In the rows, 128 means zero.
Each row has a class, written after it.
[158 143 136 130 123 121 120 150 167  75 170 117 105 134 140 128 114 154
 125  62 188 120 115 167 114  89 118 124 129 124  99 100 143 136 149 134
 117 130 148 132  77 121]
Z570
[141  96 154   9 137 145 155 186 171 132 163 144 153 110 128  76 121 142
  96 126 111 137 111 228 116 139  73  29  89 111 138 113 150 145 147 126
  90 119 116 115 179 130]
Z747
[130 138  75 132 140 136 105 159 131 182 150 128 111 121 143  85 138  86
  85 125 148 103  80 228 141 150 142  89 154 165 159 130 142 115 113 163
  97  97 146 234 177 122]
Z236
[120 134 118 158 136 137 167 130  80 154 130 105 125 123 132 124 151 100
 151 144 151 152 100  79 127 173 157 123 161 157 172 118  78 120 161 105
 159 153 167 127 161  65]
Z269
[115 105  72  78 128 140 100 148 124 178 139 120 100 125 138  91 139  61
  95 125 159 110 106 218 136 153 119 105 151 152 156 125 160 115  98 171
 121  93 150 239 142 101]
Z236
[142 121  64  98 136 144 124 154 147 172 133 140  99 107 143  97 136  73
  82 137 163 102 105 221 138 151 140  89 148 157 154 107 154 126  83 181
 131  84 136 221 156  94]
Z747
[147 112 153 128 120 104 111 149 146  81 176 129 128 136 116 119 105 165
 127  84 137 133 143 143 127 110 127 113 113 143  94 104 164 135 161 135
 127 117 132 121  88 133]
Z81
[105 144 145 118 145 100 131 110 169 133 130 151  91 144 140 139 153 159
 123 141 130  87  97 203 114 153 154 125 123 151 101 124 113 128 105 145
 127 124  85 154  87 174]
Z766
[130 139  65 103 139 127 121 135 132 199 141 138  89 112 123  89 165  74
  76 121 158 104  96 203 146 145 137  90 147 138 166 117 170 131 105 158
 123  91 129 237 148 101]
Z747
[122 110 143 138 146 120 155 122  60 134 122 101 119 136 116 116 144  90
 144 132  81 144  56 142 127  94 150  92 147 159 154 120 118  72 172 174
  92 127 154 152 177  97]
Z624
[ 93 134 151 120 142  88 162 127 178 136 147 183  91 151 147 128 156 186
 130 122 118  81  68 221 131 164 131 130 102 146 111 114 109 131 138 143
 107 117  66 170 104 154]
Z766
[125 123 148  88 107 103 118 119 157 133 140 167  68 168 179 125 139 176
 135 110 130  78  87 188 142 168  97 131 116 127  96 154 122  95 111 124
 126 103  86 161 121 153]
Z236
[165 135 139 169 144 123 121 160 179  80 179 153 144 138 119 130 102 149
 146 109 151 140 155 206 114 118 130 130 116 164 100 108 110 157 157 140
 122 108 130 113  91 147]
Z766
[144 155 106 109 115 132 147 124  93 143 110 114 127 141 127 117 134  89
 116 126 177 142 128  94 130 159 156 119 185 135 159 150  84 122 136  87
 167 161 156 123 159  55]
Z236
[163 128 135 114 117 110 102 141 167  95 173 124 106 140 131 116 105 166
 135 107 188 121 155 194 115 140 102 132 112 155  91 120 137 131 150 138
 142 115 141 114  89 130]
Z236
[128 147 185  97 136 127 186 124  89 158 105 123  83 112 156 125 155 104
 143 130 178 152  99 117 117 166 132 136 122 135 189 130 101  85 185 131
 135 146  85 140 145 131]
Z624
[154 137 133 172 118 112 102 144 171  95 182 149 122 135 129 127 121 153
 139  83 167 125 127 193 128 117 106 144  94 150 119 110 142 142 156 112
 104 110 146 113  91 148]
Z269
[138 141 184 130 134 148 206 131 122 153 126  95  88 125 161 120 159 125
 170 140 188 143 102 147  88 179 156 148 101 128 164 136  88  97 193 117
 110 131  90 121 113 124]
Z269
[114 135 108 109 132 138 145 125  82 152 110 131 121 137 116 122 153 114
 137 136 137 158 103  62 134 148 136 114 179 133 148 145  60 138 132  94
 157 161 173 127 168  77]
Z589
[161 102 158  51 146 175 166 172 166 131 181 141 169 122 136 115 108  93
 101 115 130 133 120 191  99 146  94  20  95 143 125 113 127 136 173 134
  90 117 101 132 202 156]
Z570
[136 112 174  35 118 150 142 183 169 135 162 135 169 132 145  92 103 133
  95 120 123 131 110 219 115 126  89  25 108 124 122 127 135 128 164 119
  83 132 120 137 187 146]
Z236
[155 114 144 140 137 101 116 151 187  95 165 129  98 131 124 119 123 191
 113 106 161 120 113 225 137  93 113 129  93 145 122 100 147 125 159 144
 117 128 147 118 100 132]
Z269
[149 149 137 150 144 145 146 118 150 118 158 119 113 150 155 124 139 120
 174 122 168 100 111 124  82 169 157 134 133 165  93 127 112 132 161 137
 112  95 126 149 100 110]
Z81
[140 114  77 107 131 144 119 168 148 179 117 156 105 117 112  95 143  73
  68 134 164 139 116 192 144 142 177  76 133 165 177 106 161 123 123 184
 119  89 116 208 143 130]
Z81
[134 130 152 159 126 126 155 167  45 127 114 102 151 148 123 133 155 115
 149 119  81 168  46 114 123  91 175  93 168 151 179  98 111  88 182 129
 106 151 164 110 147  91]
Z269
[113  92 142 117 117  90 140 145 159 116 125 165  84 152 145 129 130 167
 122 121 115 100  74 168 166 162 143  98 114 151 102 117 143 115 107 145
 137 120  88 146  93 137]
Z81
[123 122 150  77 138  96 150 118 177 126 121 163  68 145 141 138 154 160
 101 129 131  90  86 197 138 166 114 119 101 151 111 124 109 115 114 157
 126 129  95 156 124 131]
Z624
[134 133 199 103 122 133 178 128 105 161 120 118 107 122 160 113 159 121
 172 123 175 137  91 122  93 161 143 129 118 124 157 142 104 109 188 120
 118 146  76 127 106 157]
Z894
[142 141 119 113 158 164 131 121 166 133 186 135 119 153 172 121 141  95
 163 114 179 106  96 127 101 144  90 125 146 156  91 134  91 156 145 117
 111  87 138 180 143  97]
Z589
[119 123  85 111 128 139 107 140 120 202 126 123 118 104 142  88 158  63
  86 129 164 121  89 192 128 151 139  77 145 149 167 119 165 123 100 173
 101  93 139 241 150  98]
Z636
[116 133 146  87 138 107 114 120 169 130 135 172  86 153 157 142 151 179
 131 137 101  80  79 191 128 152 126 107 107 161  91 141 125 130 108 141
 134 155  72 150 102 196]
Z894
[116 120  72 106 162 130 121 150 138 192 117 136 102 108 112  98 156  50
  87 148 174 112  81 219 126 129 163  78 143 164 173 103 158 143 118 171
 125 117 135 215 130 100]
Z894
[128 145 137 116 163 162 123  86 153 139 182 107 119 134 163 116 148 104
 192 138 150 119 101 111  77 156  91 126 136 147  94 138  78 139 141 133
 103  91 124 146 139 105]
Z636
[164 106 164   8 119 163 148 168 165 115 163 149 138 130 139  91 133 119
 108 112 119 136  94 173 119 141  69  10 105 126 135 115 135 135 156 132
  77 117 101 114 175 137]
Z81
[133 122 180 102 147 110 168 123  83 159 141 117 103 113 138 119 150 127
 159 127 140 132  86 123  99 167 123 116 123 137 149 135  95 107 174 118
 125 130  78 110 148 145]
Z894
[134 109 138 152 111 122 143 136  65 137 139  87 141 146 142 111 161 149
 155 112  89 144  57 111 115 114 156 126 145 159 153 118 113  79 175 160
  85 124 159 128 155 129]
Z269
[133 158 115 122 127 127 128 132  61 142 132 114 125 129 127 111 122 106
 134 122 145 155 106 119 137 161 144 107 186 161 153 151  77 110 150  83
 171 161 161 121 174  71]
Z236
[148 136  56 132 134 139 106 129 127 187 147 118  81 106 126 107 151  51
  76 129 171 121 109 182 141 150 127  72 148 155 156 127 155 132  88 183
 110  99 133 242 149 102]
Z636
[145  80 140 128 135 123 121 134  68 133 147  82 144 147 111 109 146 101
 155 118  71 170  83  94 117  79 128  77 171 137 137 133 115  89 154 168
  89 123 169 135 175  97]
Z636
[121 127 124 158 136 112 149 123  56 153 122 111 145 139 114 118 139 103
 132 128  73 140  51 121 134  77 190  79 175 136 147 112 131  81 151 145
 107 122 137 136 170 101]
Z747
[126 129 146  69 155 108 134 129 183 140 137 151  82 149 161 126 157 196
 114 126 120  83  84 191 126 144 130 127 118 113  96 125 128 124 109 133
 140 111  89 153 104 140]
Z747
[125 137 118 103 124 144 144 127  93 155 131 120 124 138 127 105 130  81
 134 133 166 147 125 106 122 175 146 108 180 149 149 148  74 126 151  97
 172 153 175 149 162  67]
Z236
[149 118 139 142 125  97 123 139 180  86 169 128 124 139 113 114 113 133
 148 103 173 127 139 156 110 106 120 140 113 168  92 114 132 158 158 149
 120 116 123 115  86 126]
Z894
[130 127  71  93 150 141 106 148 128 171 155 128  86 107 135  86 166  61
 103 132 157 117 111 213 106 173 132 101 158 163 161 110 131 128  87 183
 109  62 137 230 153 111]
Z766
[159 109 164  41 128 156 151 169 169 118 189 124 151 118 146  88 136 128
  96 114 125 132  98 203  90 154  80  56  77 149 142 106 132 137 162 139
  57  96 108 116 185 161]
Z269
[124 124 105 127 133 136 155 142  67 142  95 151 126 141  98 125 140  83
 139 150 136 166 113  81 136 142 145 104 173 154 170 132  83 130 143 104
 168 152 176 119 173  52]
Z589
[130 136  65 135 118 128 121 153 106 172 131 150  90 120 129 104 140  75
  63 118 153 103  73 201 154 135 136  69 145 164 147 110 169 133  95 169
 107  82 145 246 157  93]
Z589
[132 138 187 113 112 117 188 122  88 133 109 136 104 133 137 117 149 108
 142 113 172 126  93 130 110 170 124 147 103 131 161 156 131 120 165  91
 110 135  84 121 108 142]
Z589
[129 130 125 133 136 162 126 112 167 141 171 162 122 164 157 114 144  74
 191 124 167 105  97 114 107 147  75 116 141 153  91 142  89 160 145 108
 102  71 164 171 147  96]
Z589
[136 127 175   8 125 158 133 163 165 129 167 129 133 125 147  82 111 125
  95 121 137 127 114 212 102 140  72  27 100 116 122 144 136 136 158 103
  90 135 124 130 173 162]
Z236
[157 124 139 134 128 124 128 136 174  93 175 126  95 139 119 127 104 140
 131  85 173 127 141 177 118 112 113 124 109 156  78 119 128 140 165 149
 136 100 130 139  86 136]
Z570
[120 147 101 102 109 147 163 127  74 161 103 124 112 127 118 123 137  78
 130 110 176 169 130  49 115 144 152  97 170 124 164 136  80 117 166 101
 160 151 155 122 168  92]
Z570
[111 155 198 123 127 123 185 114  82 157 141 114 112 117 154 118 155 125
 179 116 156 136 108 146  78 180 145 148 129 128 146 130  88  93 182 120
 109 105  68 150 121 137]
Z766
[139 146 197 103 121 126 190 128  83 164 130 117 102 137 171 131 139 131
 159 131 175 117 105 139  76 197 142 128 120 136 152 149  96  74 196 118
 117 136  74 127 151 163]
Z236
[129  90 132 170 147 104 144 154  51 145 135  93 153 149 131 134 156 108
 157 111  82 135  14  99 138  71 135  95 191 136 155 101 110  85 143 160
  63 120 158 141 182 102]
Z589
[111 122  72  73 139 132 108 160 144 186  94 156  74 106 134  94 153  61
  58 140 165 116  93 223 147 140 129  77 135 160 183 110 160 119  96 188
 123 101 162 239 164 108]
Z624
[133 172 195 100 120 126 184 118  81 159 104 117  91 102 148 114 162 131
 141 129 174 141 108 144 107 192 132 129 103 138 171 134 114  89 186 124
 130 142  82 140 132 120]
Z624
[159 110 169  51 110 168 153 155 169 117 168 135 130 121 147 108 110  95
  98  91 136 119 113 167 102 130  70  42 102 108 111 129 122 138 140 135
  73  90 113 138 174 167]
Z570
[129 132 158  20 131 152 135 180 191 124 161 141 159 139 142  84 109 113
  98 127 126 126 111 198 116 123  59  37 116 136 136 143 126 150 158 104
  80 136 120 127 205 149]
Z236
[131 127 121  92 121 153 123 127  72 154 113 116 143 120 123 102 136  96
 131 129 115 186 130  78 128 146 132 100 179 139 161 163  66 119 129 108
 157 152 167 135 191  71]
Z636
[130 112 179 108 138 129 182 126  92 169 125  92  91 106 158 106 142 129
 182 139 181 139  97 139  98 162 133 123 116 129 150 141 100  95 190 135
 130 139  91 127 124 131]
Z894
[149 163 182 136 125 134 186 120  81 152 130 103  78 119 143 122 166 120
 141 112 165 138 102 141  95 189 149 161 103 126 169 148 105 104 182  98
 117 113  82 132 101 137]
Z269
[101  96 171  90 136 113 162 142 178 154 154 143  89 157 171 131 161 166
 141 131 119  94  86 197 119 177 118 125  93 155 115 133 114 103 146 146
 106 125  85 181 137 168]
Z269
[156 101 172   6 118 148 133 184 180 122 146 149 159 124 145  89 118 132
  92 109 120 127 102 200 116 134  71  18 107 135 128 124 135 131 142 127
  73 105 104 113 194 147]
Z81
[136  85 155 122 118 128 154 145  60 140 118 113 159 149 132 140 134  78
 157 117 101 140  65 110 121  89 155  64 177 146 153  92 130  63 168 167
  95 123 134 137 169  87]
Z81
[120 133 192  85 126 109 167 142  95 146 130 129  86 134 167 134 129 152
 149 120 166 122 126 155  82 171 134 157 115 118 152 130 118  71 177 129
 129 123  70 141 135 160]
Z236
[ 79 123 138  96 136 109 132 134 182 145 137 172  91 165 168 144 163 184
 137 134 118  92  75 189 119 166 145 126 101 149 103 115 115 117 124 125
 126 134 102 161 106 159]
Z269
[140 145 119 139 142 141 153 122  80 125 128 124 132 145 115 121 146  71
 134 132 128 147 104  53 132 139 141 118 194 159 154 150  72 135 131  95
 148 147 163 140 198  54]
Z589
[141 124 103  94 146 141 135 125  53 128 132 128 106 136 112 119 133  83
 135 113 145 168 110 111 132 133 130 117 178 154 154 153  80 118 147  93
 168 150 170 135 172  52]
Z589
[111 126 151  99 153 122 156 121 179 149 142 152  71 156 147 141 148 156
 119 119 141  84  85 160 108 151 140 111 111 134  89 131 107 128 147 142
 130 113  99 171 111 174]
Z570
[154 120 133 181 137 111 120 145 189 103 169 148  99 151 115 127 110 145
 146  93 183 130 118 170 138  67 122 102 108 141 104 109 150 130 190 142
 115 120 146 120  96 156]
Z570
[101 134 154 120 130 106 154 140 179 134 125 155  99 154 146 143 141 148
 120 118 126  85  82 163 129 145 137  97 122 139  96 121 126 122 118 133
 119 124  88 166 127 145]
Z570
[140 153 168 127 160 148 195 120 113 154 134  97  90 125 162 134 147 107
 148 112 192 123  93  96  88 160 152 143 123 119 156 147 102 118 194 110
 123 143  88 131 114 174]
Z570
[141 130 123 142 143 102  96 133 149 120 170 111 132 127 106 120 124 140
 150 113 169 143 129 152 113  75 132 100 128 152  99 101 147 142 169 139
 127 136 140 108  97 133]
Z894
[132 163 199 136 132 142 191 122  87 156 128  94 124 107 168 117 159 112
 171 121 173 134  99 130  80 180 151 163 146 127 169 133  72 105 172 125
 106 117  79 144 116 139]
Z766
[129 140 129 146 138 146 138 122 144 145 178 106 130 146 179 104 122 106
 160 122 179  92  99 116  94 163 127 117 155 141  95 133 101 135 159 116
 118  94 170 174 145  91]
Z236
[148 138 192  90 112 138 181 119 110 136 111 139  92 132 162 130 147 120
 153 111 180 129 101 125 108 175 146 143 118 132 161 139 109  91 174 121
 127 131  55 124 102 147]
Z81
[116 155 191  92 123 127 166 116  71 143 112 134  96 109 165 119 154 137
 138 111 151 133 101 115  85 187 147 164 110 128 161 122 111  90 171 132
 131 112 100 149 124 134]
Z624
